Below are the code and all the weights of a small trained network. Each question names an input and a class and asks about switching units off, where a switched-off unit gives its printed mean instead of its output.

import numpy as np


def w(rows, s, z=0):
    codes = np.array(rows[::2]) - 128.0
    scale = np.full(codes.shape[1], s)
    scale[-1] = z or s
    return codes * scale


def norm(h):
    return h / np.sqrt((h * h).mean(-1, keepdims=True) + 1e-5)


def f(y):
    return y / 2 * (1 + np.tanh(0.7978845608 * (y + 0.044715 * y**3)))


def log_softmax(a):
    a = a - a.max(-1, keepdims=True)
    return a - np.log(np.exp(a).sum(-1, keepdims=True))


def net(x, mask):
    res = np.array(x, float).reshape(1, 4) / 4 @ E
    u = 0
    for l in range(3):
        y = f(norm(res) @ A[l][:, :-1].T + A[l][:, -1])
        res = res + np.where(mask[u : u + 9], y, B[l][:, -1]) @ B[l][:, :-1]
        u += 9
    return log_softmax(norm(res)[-1] @ U[:, :-1].T + U[:, -1])


A, B = {}, {}
E = w([
[125,170,126,166,132,144,213,144,150,70],'x0',
[57,107,93,133,127,114,135,188,101,218],'x1',
[128,181,166,157,255,43,131,83,123,143],'x2',
[75,158,139,149,164,159,102,52,173,154],'x3',
],0.01)
A[0] = w([
[138,196,180,137,143,173,184,115,175,52,90],'L0N1',
[120,108,119,109,97,203,83,124,134,159,122],'L0N2',
[165,106,140,111,176,71,118,74,113,110,139],'L0N3',
[128,110,141,140,81,175,126,56,106,53,82],'L0N4',
[103,157,149,151,197,91,89,30,148,174,120],'L0N5',
[159,100,157,133,142,141,103,100,138,145,169],'L0N6',
[117,167,206,155,196,115,87,55,112,181,71],'L0N7',
[250,118,173,84,124,86,118,133,142,108,98],'L0N8',
[97,126,120,169,119,129,160,76,166,104,3],'L0N9',
],0.011,0.0027)
B[0] = w([
[172,114,143,161,162,63,193,67,57,153,243],'L0N1',
[15,133,168,127,108,89,167,188,180,140,188],'L0N2',
[77,195,97,112,163,198,149,154,143,98,195],'L0N3',
[222,107,162,76,125,70,136,78,177,133,191],'L0N4',
[76,219,135,68,215,123,1,124,132,109,255],'L0N5',
[134,201,146,52,151,137,148,87,106,78,149],'L0N6',
[93,201,144,138,200,169,96,134,155,118,241],'L0N7',
[82,137,108,87,151,137,77,153,78,63,197],'L0N8',
[129,170,185,163,124,215,171,152,123,117,159],'L0N9',
],0.01,0.0094)
A[1] = w([
[80,188,115,162,225,135,137,174,124,102,23],'L1N1',
[143,75,194,115,78,233,42,129,178,150,3],'L1N2',
[139,118,129,120,88,189,1,174,117,106,19],'L1N3',
[105,135,121,104,93,225,134,140,180,165,86],'L1N4',
[140,178,108,149,89,217,186,5,147,52,170],'L1N5',
[170,106,125,53,122,195,94,67,215,97,2],'L1N6',
[51,94,55,167,108,220,68,123,188,186,14],'L1N7',
[107,125,153,223,172,186,101,128,133,208,106],'L1N8',
[146,199,157,165,160,120,51,79,182,166,166],'L1N9',
],0.0092,0.0022)
B[1] = w([
[46,130,172,109,146,154,156,183,109,166,254],'L1N1',
[116,184,188,120,170,74,84,238,67,102,139],'L1N2',
[55,174,146,164,109,206,104,121,116,163,154],'L1N3',
[151,139,152,69,62,138,109,106,210,114,154],'L1N4',
[179,28,162,254,155,59,116,122,143,223,186],'L1N5',
[21,152,140,109,74,36,150,115,231,104,145],'L1N6',
[130,159,199,112,61,16,183,133,156,53,170],'L1N7',
[175,109,190,39,208,68,82,154,104,90,164],'L1N8',
[95,185,151,58,175,187,132,197,98,101,223],'L1N9',
],0.0088,0.009)
A[2] = w([
[143,174,133,81,104,103,72,75,202,102,153],'L2N1',
[108,123,162,166,142,71,190,123,99,250,187],'L2N2',
[146,127,91,134,171,192,139,85,119,164,90],'L2N3',
[121,127,110,159,132,126,143,165,59,154,201],'L2N4',
[108,151,69,166,70,215,139,107,124,199,78],'L2N5',
[189,97,148,136,183,47,107,87,115,132,195],'L2N6',
[124,151,160,175,209,113,52,103,161,195,89],'L2N7',
[177,121,106,165,113,154,170,146,170,185,109],'L2N8',
[50,100,151,173,71,120,109,129,167,203,5],'L2N9',
],0.011,0.0032)
B[2] = w([
[70,163,104,159,91,95,235,162,125,175,202],'L2N1',
[176,119,254,201,192,125,105,128,237,161,251],'L2N2',
[98,132,99,85,25,108,173,145,184,74,136],'L2N3',
[138,94,169,140,136,176,91,26,155,187,185],'L2N4',
[162,98,26,129,39,84,193,82,129,33,121],'L2N5',
[167,122,48,112,121,206,69,171,133,136,218],'L2N6',
[49,198,50,141,156,220,148,179,67,47,253],'L2N7',
[147,185,145,125,179,69,196,48,215,124,152],'L2N8',
[111,153,174,154,116,70,94,133,96,111,184],'L2N9',
],0.0096,0.0067)
U = w([
[131,124,2,118,63,89,200,81,192,100,21],'0',
[2,150,190,94,8,23,160,166,179,108,140],'1',
[231,71,24,126,100,132,83,102,31,62,49],'2',
[217,82,197,227,179,79,170,89,194,191,221],'3',
[26,237,112,69,250,195,66,155,67,84,217],'4',
[76,88,62,119,100,215,60,64,45,164,3],'5',
],0.012,0.0045)

Each question gives the input, the list of numbers given to net, and the class t.
The units are the neurons (one row each of A and B). Each row of codes is followed by its name. A weight is (code - 128) times the scale printed after its matrix; where a second scale follows, it is the last column's (A, B and U).
mask holds one flag per neuron, layer by layer. A switched-off neuron (its flag False) gives its mean, the last column of its row in B, instead of its output. The means were averaged over made-up inputs and are rounded, as every weight is.
A unit's drop is (log p(t) with every unit on - log p(t) with that unit switched off) / (log p(t) with every unit on - log p(t) with every unit switched off).
The circuit of an input: a set's keep is (log p(t) with only the set's units on - log p(t) with every unit switched off) / (log p(t) with every unit on - log p(t) with every unit switched off). Starting from the 12 units with the biggest drops (on a tie, the unit counted first), units are removed one at a time, each time the one whose removal leaves the highest keep (on an exact tie, the one counted first), for as long as the keep stays at least 0.8.
circuit, biggest first: the units of the circuit, biggest drop first
top k neurons: the k neurons with the biggest drops, biggest first
k most important neurons of layer l: the k neurons of layer l with the biggest drops, biggest first
drop of u: that unit's drop, to one decimal
input [4,-5,-7,-3], class 3: circuit, biggest first : L1N5
input [4,-8,-2,-5], class 2: top 2 neurons : L0N8, L2N6
input [-2,-6,-4,-7], class 1: top 2 neurons : L0N1, L0N4
input [7,-3,4,-1], class 3: top 3 neurons : L0N1, L2N2, L0N5
input [6,6,6,-4], class 3: top 3 neurons : L0N5, L2N2, L0N7
input [1,-4,-7,1], class 1: top 3 neurons : L1N6, L0N2, L0N4
input [6,4,-3,-2], class 0: top 2 neurons : L0N5, L0N7
input [8,-7,5,-3], class 3: top 2 neurons : L0N5, L0N1
input [7,-1,-5,-7], class 2: 2 most important neurons of layer 1 : L1N1, L1N3
input [5,-3,-7,-7], class 2: top 2 neurons : L0N5, L2N2
input [3,-6,0,-1], class 3: top 2 neurons : L0N5, L1N5
input [0,-3,-3,-6], class 1: 2 most important neurons of layer 0 : L0N1, L0N4
input [1,-2,-6,-4], class 1: drop of L0N1 : 0.1
input [-5,6,-5,-5], class 1: drop of L0N1 : 0.4
input [3,-8,-7,2], class 3: top neuron : L1N5
input [7,8,-6,-7], class 0: drop of L2N5 : 0.2
input [-7,4,0,-8], class 3: 3 most important neurons of layer 0 : L0N5, L0N3, L0N7
